Each row has a class, written after it.
[ 51  18 -35 -14  32 -50   3   0 -58 -74   2  -6 -23 -17  16 -13  15 -19
 -32  -2  18 -31  -2  -5 -10  47 -60  -3  38  -4 -12  39  19] | K774
[ 10  -6 -14 -28 -31  -7 -11   5   8 -27  -5 -28   7  43   5 -37 -11 -35
 -34  17 -39 -13 -12   4  13   6  26 -17  -9 -21 -29 -33 -25] | K805
[ 25 -20  -3   6 -11 -11  12   5 -26  -5  -1 -17   1  24   4 -12 -18  -6
 -13  -1 -36 -24 -39  13 -20   1   0  -2  -7 -19 -19  13 -16] | K442
[ 89  20   7  32  31   6  -6  14  29  -3 -36 -25  45 -21  97 -28 -35  32
 -31   1 -24 -39  10 -40 -37  14 -50   1  15  19  23  -5  26] | K442
[ 94  13 -11  34  27   1  -9   6  36 -20 -28 -26  34  -6  92 -32 -26  32
 -33  -5 -13 -40  21 -29 -39  20 -54  24  17  12  29   1  21] | K896
[ 34   1 -79 -38  39  36 -36 -17  24 -32  -2  22 -25  19  21 -34   1 -15
 -35  36  -9  -7 -15  -8 -17  26 -41   0  39 -56 -32   3 -48] | K896
[ 95   3   8  40  43  -4  15  17  36  -3 -25 -40  31 -16  80 -19 -35  44
 -31 -10 -29 -28   7 -36 -33   3 -55  14  30  15  32  -8  16] | K442
[ 20 -10 -18 -32 -12 -10  -7 -12  -6 -25  -5 -22   3  54  15 -40   0 -27
 -40  12 -46 -22 -14   2  -5  15  -8   0 -20 -18 -27 -20 -37] | K655
[ 29  10 -15  -6  36 -24   0  14 -60 -74  10 -15 -14 -48  14 -13   9 -27
 -25  -9   3 -33  18 -11   0  50 -48 -27  42  -6 -12  21  18] | K631
[105   0   2  48  56 -18   3  25  28 -12 -18 -26  37 -23  79 -26 -27  56
 -38  -8 -30 -27  16 -33 -46  18 -68  29  37  17  48   3   9] | K386
[ 41   1 -79 -32  21  24 -20 -16  18 -47   2  23 -16  29  24 -30  11 -13
 -39  28 -21 -16  -9 -17 -20  43 -24   4  28 -55 -30  -2 -51] | K774
[ 27 -30   7 -43   0 -24   4 -16  -5 -26   7 -34  -4  40 -10 -35 -18 -28
 -30  -4 -34   2 -16  14  -3  -7   7  -8  30 -21 -20 -38 -38] | K448
[113  -2   6  69  47 -35  10  33  27 -18 -14 -23  47 -20  71 -30 -32  48
 -44 -21 -26 -29   2 -28 -39  23 -62  34  37   9  43  10  22] | K228
[106  18 -21  23  34 -21   0  -2  26 -27 -24 -27  40  -5 100 -30 -27  40
 -30   0 -14 -26  17 -26 -43  30 -48  28  16   7  32 -14  17] | K448
[ 51  32 -30 -12  32 -35  23  -3 -50 -85  16  -4 -19 -20  63 -14  -8 -14
 -38 -14  10 -41  23 -14   0  61 -67  -8  15 -22 -19  53  42] | K655
[110   6   1  55  50 -33   9  27  29 -18  -8 -23  40 -24  79 -21 -31  63
 -41  -4 -23 -17  12 -32 -33  13 -64  28  36  15  47  12  18] | K386
[ 30   3 -74 -53  28  28 -27  -3  11 -33   0  24 -26  11  24 -14  -8   7
 -22  34 -21  -8  10 -37 -20  45 -31 -24  45 -56 -44  -9 -32] | K386
[ 24 -25 -14 -21 -17 -16  -3  -4  -6 -33  -2 -27  14  51  12 -31 -11 -32
 -35   5 -49 -15 -18   2  -5  17  -3  -1  -5 -33 -26 -39 -41] | K228
[ 28   6 -10 -19  39 -33   1  14 -52 -80   9 -15 -12 -48  10 -17   3 -36
 -28 -20   4 -23  27 -16   4  56 -48 -30  47 -11 -19  10  25] | K228
[ 21   6 -19   0  38 -32  13   6 -49 -56  10  -1 -21 -41  12   9   2  -9
 -19 -21   9 -36  24 -15  -7  43 -58  -8  39 -19  -4  56  32] | K655
[ 37   5 -86 -57  19  20 -32  -5  15 -50  -5  31 -17   7  25 -20  -8  -5
 -25  42 -11 -13  -4 -26 -18  48 -27 -15  37 -65 -44  -1 -30] | K875
[ 92   9 -15  35  43  -8   4  32  51 -12 -30 -23  15 -15  90   1 -34  58
 -23  -8 -20 -23  14 -12 -33   6 -55  28  12  -8  25  19  32] | K805
[ 96   3  -3  56  32  -8  19  13  50 -25 -13 -31  16 -12  85  -7 -33  57
 -29 -11 -29 -14  13 -27  -9   3 -56  36  22   7  44  23  16] | K896
[ 43   8 -32 -18  33 -36   7   5 -49 -78   8  -7 -25 -33   9   1  13  -9
 -11 -11   7 -26  24 -17  -5  57 -36  -4  52 -13   4  33  20] | K448
[ 46  31 -19  -8  43 -32  27  12 -46 -84  13 -13 -18 -28  61  -7  -9 -21
 -38 -17   9 -41  25  -4  -1  50 -62 -14  35 -20 -14  49  50] | K442
[114   8 -13  34  47 -28  16   5  39 -25 -16 -28  23  -5  90 -20 -31  58
 -33  -8 -22 -20  11 -27 -36  21 -53  38  35   8  38   4  14] | K448
[ 38  -5 -78 -40  18  11 -24 -12  19 -53   6  29 -14  28  26 -31   8 -11
 -43  31 -15 -14  -8 -15 -19  39 -18  -6  24 -54 -46 -19 -46] | K631
[ 28 -39  -9 -11  -5 -10   8  -1   0 -28  -4 -27 -21  44   4 -20 -12 -19
 -14 -19 -38 -20 -15  15 -22  -7  -3   9  11 -20 -11  -3 -18] | K896
[ 28   1 -59 -51  26  27 -37 -13   8 -17 -20  33 -25  18  -4 -27  11  -5
 -25  41 -21  -4 -19 -35 -20  31 -30 -27  43 -43 -46 -10 -51] | K774
[ 34  -1 -78 -44  20   4 -28 -15  -4 -31  -4  27 -19  30  -1 -24   1  -6
 -26  26 -11 -10  -7 -18 -17  49 -37  -5  43 -52 -39  -8 -44] | K228
[ 25 -31   4 -12 -13  -6  12  -7  -6 -17   0 -23  -9  30  -5 -26 -14 -17
 -12 -17 -57 -13 -15   2 -10   2   5   4  16  -7  -6  -3 -26] | K655
[ 29 -31  -6 -23  -8  -8  -5   3  -6 -28   2 -27 -11  31   6 -25 -11 -21
 -17  -7 -57 -10 -22   4 -18   2   9  -6  18  -6 -15 -17 -21] | K386
[ 30   7   0   3  34 -25  12  10 -63 -67   7  -9  -8 -49  13 -15   7 -22
 -20 -18   0 -40  28 -20  -1  54 -50 -27  53   0  -2  31  15] | K774
[ 31   8 -17   3  27 -43   4  15 -65 -80  14 -10 -12 -50  17 -13  -5 -25
 -30 -12   8 -27   6 -10   4  45 -42 -32  42 -10 -20  26  32] | K631
[106   7  12  54  48 -21   4  21  30  -8 -12 -22  40 -24  81 -29 -30  59
 -42  -7 -30 -25  10 -34 -39  16 -60  23  29  24  42  12  15] | K386
[ 34  -7 -93 -36  36  22 -37  -3  16 -43  -1  31 -29  26  15 -23  -8 -15
 -36  35 -22  -7 -19 -12 -13  23 -33 -14  43 -73 -37   2 -49] | K631
[ 15 -14 -15 -25 -10 -15 -12  -2 -11 -28   1 -24   7  41  15 -32  -1 -27
 -38  18 -45  -8 -26   0  -8  10   0  -9 -17 -16 -27 -34 -33] | K386
[ 14 -20  -5  -3 -10   9   3   8 -13   3   0 -25   4  25  -1 -12 -10  -9
 -13   5 -33 -22 -33  16 -21   0   7   1 -14 -23 -23  -1 -22] | K442
[ 97  23  -9   8  26  -5 -19  16  28 -15 -35 -37  40   0  92 -32 -19  27
 -42   8  -4 -28  14 -42 -34  23 -57  10  15   1  19 -28  27] | K339
[ 43   3 -74 -43  35  17 -20 -11  21 -44   7  29 -17  13  25 -20  -5   4
 -25  36 -17  -7   5 -29 -12  42 -19 -14  44 -65 -29   2 -40] | K448
[ 33   5 -23  -5  43 -37   3  11 -52 -63   2   0 -27 -37   5   5   9 -10
  -8 -21  12 -30  20 -15 -13  45 -40 -11  55 -11   7  46  34] | K448
[ 31   3 -54 -32  26  28 -17  -5  16 -37   0  27 -19  -4  24 -22  -9  -1
 -24  26 -23 -10   5 -32 -10  37 -22 -32  43 -49 -43   2 -30] | K774
[ 28  -5 -87 -50  42  31 -38  -5  25 -44  -4  29 -20  30  24 -29  -3 -21
 -44  33 -19 -15  -4 -20 -10  22 -31 -15  34 -66 -32   4 -44] | K226
[  36   -4 -100  -51   41   10  -29   -9   12  -48   -5   28  -30   30
   11  -12   -5   -8  -35   37  -15    4  -14  -10   -9   19  -44   -2
   42  -75  -27   14  -46] | K226
[ 25 -23  -4 -30 -15 -20   3   3 -15 -25  -9 -29  -5  37  -7 -28 -21 -25
 -23  -5 -41 -13 -14  17  -6   5   0  -6  26 -28 -21 -19 -26] | K805
[ 47  -4 -77 -52  24  13 -20  -5  22 -44   5  21 -25  39  16 -27  21  -1
 -38  28  -5 -14   6 -23 -16  47 -25   9  37 -58 -28 -11 -48] | K339
[ 14 -16 -22 -30 -25 -20 -13   3 -12 -38  -9 -16  13  44   9 -30  -8 -33
 -42  18 -37 -20 -29   2  -7  22   1   3 -10 -33 -28 -24 -29] | K875
[ 45  13 -30 -17  44 -32   4   5 -50 -67  -3  -2 -19 -12  34 -22  14 -17
 -33  -8   9 -36   2 -10 -16  46 -59  -4  26   0 -12  32  24] | K226
[  5 -11  -6 -16 -24  -3  -7  -4 -12 -31  -3 -21   4  39  11 -28   2 -32
 -34  12 -51 -17 -19   1   4  18   8 -11  -9 -17 -31 -31 -34] | K631
[ 39  -7 -76 -40  34  25 -39   2  16 -24  -7  26 -17  30  15 -28   4  -8
 -34  40 -15 -12 -15 -28 -17  33 -35 -12  47 -69 -27  -5 -50] | K339
[ 39  14 -29 -24  38 -19  -7   7 -52 -60  -8  -5 -12 -20  28 -24  10 -20
 -32   0  13 -40   5 -22 -17  50 -51 -17  22  -5 -21  22  21] | K226
[102   4 -16  41  29  -8   8  22  30 -22 -15 -29  25  -4  97 -10 -37  58
 -28  -7 -31 -21  11 -30 -27  19 -54  33  12   8  39   7  20] | K386
[ 17  -6 -20 -34 -15 -13  -8   2   0 -31 -15 -19  -1  49   9 -26   6 -29
 -33  14 -45 -24  -9   5  -8  20   0  -2   2 -29 -26 -20 -30] | K805
[106   6 -13  51  31 -14  10  16  32 -35 -30 -23  17  -9  92  -8 -23  46
 -31 -12 -40 -28   1 -38 -29  19 -59  28  16   8  37  22  20] | K774
[ 44   5 -86 -32  38  13 -28  -9  14 -44   6  19 -10  28  31 -31 -10 -17
 -42  31 -15  -9 -12 -11 -10  40 -47  -6  31 -70 -35  -4 -42] | K228
[114   5  18  55  45 -39  13  30  23 -22 -12 -31  45 -29  75 -16 -25  56
 -42  -6 -23 -17   5 -28 -23  16 -70  28  47   3  49  15  19] | K339
[ 49  22 -39  -9  38 -29  -2  12 -55 -57   0  -8 -16 -27  18 -17  13 -19
 -28   1  24 -38  -9 -13 -17  44 -52  -9  33  -1 -10  39  33] | K442
[ 27 -27   1 -45 -10 -18  -3  -1 -10 -19  -5 -33 -12  49 -14 -26 -14 -22
 -28  -3 -32  -2 -10   8  -2  -1  -7  -4  39 -31 -16 -29 -34] | K339
[ 95  22 -15  30  27 -22  -8   8  19 -17 -23 -31  40 -10  97 -26 -37  44
 -40   2 -18 -21  10 -30 -37  18 -58  15   3  13  26 -11  26] | K386
[ 37  -5 -68 -42  39  25 -25 -18   4 -27  -1  32 -17  21  17 -30   0  -4
 -24  35 -23  -9 -19 -21 -25  42 -27 -11  40 -63 -34  -3 -54] | K448
[ 26 -31   6   0 -13 -10  11  -8 -11 -25  -1 -25 -10  27   1 -24 -18 -21
 -12 -14 -48 -11 -26  12  -9  -3  -2   1  21 -11  -8   0 -20] | K896
[ 97  16 -20  27  14 -11  -4   0  19 -25 -30 -26  37   6  95 -27 -32  31
 -35  -1 -15 -42  16 -31 -33  24 -52  15   9   7  24  -5  13] | K774
[  5 -16 -11 -23 -10  -7 -11  -3 -10 -24 -17 -15   8  55  13 -34   1 -28
 -43   6 -47 -27  -8  -4  -4  13  -2  -3 -12 -16 -18 -21 -36] | K226
[100  11  -9  36  37 -19   9   7  38 -15 -18 -34  29 -14  81 -27 -37  49
 -36  -5 -28 -15  13 -27 -20   8 -61  28  23  17  36   4  15] | K655
[ 34  -3 -62 -42  33  32 -29  -5  18 -34 -10  25 -25   0  19 -25  -6  -3
 -24  34 -19  -6  -4 -33 -25  32 -33 -27  40 -62 -49  -4 -31] | K896
[111   3  14  65  45 -35  20  20  18 -19 -25 -25  38 -17  76 -23 -23  54
 -38 -16 -36 -32   5 -32 -42  17 -69  27  33  17  46  17  12] | K774
[ 21 -21  -8 -29 -22 -37  -8  -1 -23 -32  -5 -25  -4  36 -15 -31 -21 -25
 -36  -1 -34  -6 -34  15  -3   6  -1  -3   8 -21 -26 -13 -16] | K875
[ 45  13 -34 -18  34 -40   8  14 -45 -75   5 -13 -16 -19  25 -13   7 -18
 -27  -7  11 -39  20   0  -5  52 -53  -9  40 -18 -11  28  20] | K805
[ 50  21 -39 -17  40 -50  -1   6 -47 -74   7   0 -14 -21  29 -18  14 -16
 -34   9  16 -25 -11 -20 -16  54 -42 -14  28 -18 -24  26  32] | K448
[110   6 -13  61  40 -16  17  25  30 -22 -24 -24  27 -17  90  -1 -40  54
 -32 -14 -34 -25  -5 -33 -31   7 -65  28  28  -6  46  30  31] | K442
[ 38   1 -64 -33  36   7 -13 -11  -2 -23  -4  24  -9  14  11 -11   0   4
 -29  35 -17 -11 -16 -15 -24  31 -49  -6  47 -59 -31   4 -47] | K442
[ 44  11 -26  -1  37 -34  -6  17 -47 -68  10  -4 -10 -32  20 -21  12 -17
 -35   5  12 -35   0 -15  -5  45 -47 -20  35  -1 -18  23  18] | K631
[ 37   6 -80 -47  33   5 -29 -11   9 -33   0  25 -12  27   4 -22   5  -6
 -35  40 -13   1 -10 -14 -14  44 -48   0  49 -63 -38 -11 -51] | K228
[ 23 -24 -22 -39 -15 -14 -12   5   4 -43  -3 -21   3  48  12 -34 -10 -28
 -43  11 -35 -23 -14   0  -5  16   3  -2  -5 -32 -30 -28 -31] | K875
[ 98  25 -14  32  29  -7  -6   9  25 -14 -29 -23  44 -15  99 -32 -37  31
 -38  -1 -10 -33   5 -28 -37  14 -53  11  12  13  23  -2  31] | K442
